Below is a small trained network, with its code and all its weights. Each question gives an input and a class and asks what happens when units are switched off, that is, made to give their printed mean instead of their output.

import numpy as np


def w(rows, s, z=0):
    codes = np.array(rows[::2]) - 128.0
    scale = np.full(codes.shape[1], s)
    scale[-1] = z or s
    return codes * scale


def norm(h):
    return h / np.sqrt((h * h).mean(-1, keepdims=True) + 1e-5)


def f(y):
    return y / 2 * (1 + np.tanh(0.7978845608 * (y + 0.044715 * y**3)))


def log_softmax(a):
    a = a - a.max(-1, keepdims=True)
    return a - np.log(np.exp(a).sum(-1, keepdims=True))


def net(x, mask):
    res = np.array(x, float).reshape(1, 3) / 4 @ E
    u = 0
    for l in range(3):
        y = f(norm(res) @ A[l][:, :-1].T + A[l][:, -1])
        res = res + np.where(mask[u : u + 4], y, B[l][:, -1]) @ B[l][:, :-1]
        u += 4
    return log_softmax(norm(res)[-1] @ U[:, :-1].T + U[:, -1])


A, B = {}, {}
E = w([
[53,3,85],'x0',
[193,28,50],'x1',
[193,69,224],'x2',
],0.00038)
A[0] = w([
[2,147,107,2],'0.n0',
[14,29,245,48],'0.n1',
[17,35,155,209],'0.n2',
[126,41,245,125],'0.n3',
],0.0036,0.0025)
B[0] = w([
[107,63,220,98],'0.n0',
[184,254,75,137],'0.n1',
[91,178,197,249],'0.n2',
[251,97,103,169],'0.n3',
],0.0035,0.0016)
A[1] = w([
[81,158,204,38],'1.n0',
[33,88,220,96],'1.n1',
[49,120,111,2],'1.n2',
[70,135,5,195],'1.n3',
],0.0028,0.0013)
B[1] = w([
[122,186,59,126],'1.n0',
[184,230,46,211],'1.n1',
[74,207,54,61],'1.n2',
[252,179,53,254],'1.n3',
],0.0029,0.00058)
A[2] = w([
[147,75,15,26],'2.n0',
[5,109,200,252],'2.n1',
[105,163,254,95],'2.n2',
[167,244,123,170],'2.n3',
],0.0037,0.0026)
B[2] = w([
[198,231,146,96],'2.n0',
[118,79,252,185],'2.n1',
[218,90,71,143],'2.n2',
[99,138,45,251],'2.n3',
],0.0039,0.0023)
U = w([
[20,243,17,195],'0',
[247,246,28,215],'1',
[247,10,230,162],'2',
[250,2,227,3],'3',
[9,192,251,104],'4',
],0.004,0.0035)

Each question gives the input, the list of numbers given to net, and the class t.
The units are the neurons (one row each of A and B). Each row of codes is followed by its name. A weight is (code - 128) times the scale printed after its matrix; where a second scale follows, it is the last column's (A, B and U).
mask holds one flag per neuron, layer by layer. A switched-off neuron (its flag False) gives its mean, the last column of its row in B, instead of its output. The means were averaged over made-up inputs and are rounded, as every weight is.
A unit's drop is (log p(t) with every unit on - log p(t) with that unit switched off) / (log p(t) with every unit on - log p(t) with every unit switched off).
The circuit of an input: a set's keep is (log p(t) with only the set's units on - log p(t) with every unit switched off) / (log p(t) with every unit on - log p(t) with every unit switched off). Starting from all 12 units, units are removed one at a time, each time the one whose removal leaves the highest keep (on an exact tie, the one counted first), for as long as the keep stays at least 0.8.
circuit, biggest first: the units of the circuit, biggest drop first
top k neurons: the k neurons with the biggest drops, biggest first
top k neurons in layer l: the k neurons of layer l with the biggest drops, biggest first
drop of u: that unit's drop, to one decimal
input [-3,-5,4], class 2: top neuron	(1.n1)
input [8,-1,-6], class 4: top 3 neurons	(0.n2 2.n1 0.n0)
input [1,0,-5], class 4: top 4 neurons	(0.n0 0.n3 0.n1 2.n1)
input [-5,-2,1], class 2: circuit, biggest first	(1.n1 0.n2)
input [6,0,1], class 1: circuit, biggest first	(2.n2 1.n1 0.n2)
input [-8,-7,6], class 2: circuit, biggest first	(1.n3 2.n2 0.n1)
input [1,-2,-6], class 4: top 4 neurons	(0.n0 0.n3 2.n1 0.n1)
input [7,-4,1], class 1: top 3 neurons	(0.n1 2.n2 0.n3)
input [5,-7,1], class 1: top 2 neurons in layer 2	(2.n2 2.n3)
input [4,0,-4], class 4: top 2 neurons	(0.n2 2.n1)
input [-7,-6,2], class 2: circuit, biggest first	(1.n3 0.n1 2.n2)
input [8,-2,-7], class 4: circuit, biggest first	(0.n2 2.n1)
input [-4,3,2], class 3: top 2 neurons	(0.n1 1.n1)
input [8,-3,-2], class 4: top 3 neurons	(0.n2 2.n1 1.n3)
input [5,-1,-2], class 4: top 3 neurons	(0.n2 2.n1 1.n3)
input [2,-8,6], class 1: top 2 neurons in layer 2	(2.n1 2.n3)
input [-4,-1,3], class 2: top neuron in layer 0	(0.n1)
input [6,-6,3], class 1: top 3 neurons	(0.n1 0.n3 2.n2)
input [1,-5,4], class 1: top 3 neurons	(0.n1 2.n1 0.n3)
input [-5,-4,1], class 2: circuit, biggest first	(1.n3 2.n1 2.n2)
input [0,-5,1], class 2: top 2 neurons	(1.n3 1.n1)
input [-3,-8,6], class 2: top 3 neurons	(1.n1 1.n3 2.n2)
input [-7,-4,5], class 2: drop of 1.n2	0.0
input [-4,-5,2], class 2: drop of 1.n3	0.4
input [8,-1,5], class 1: drop of 0.n3	0.3
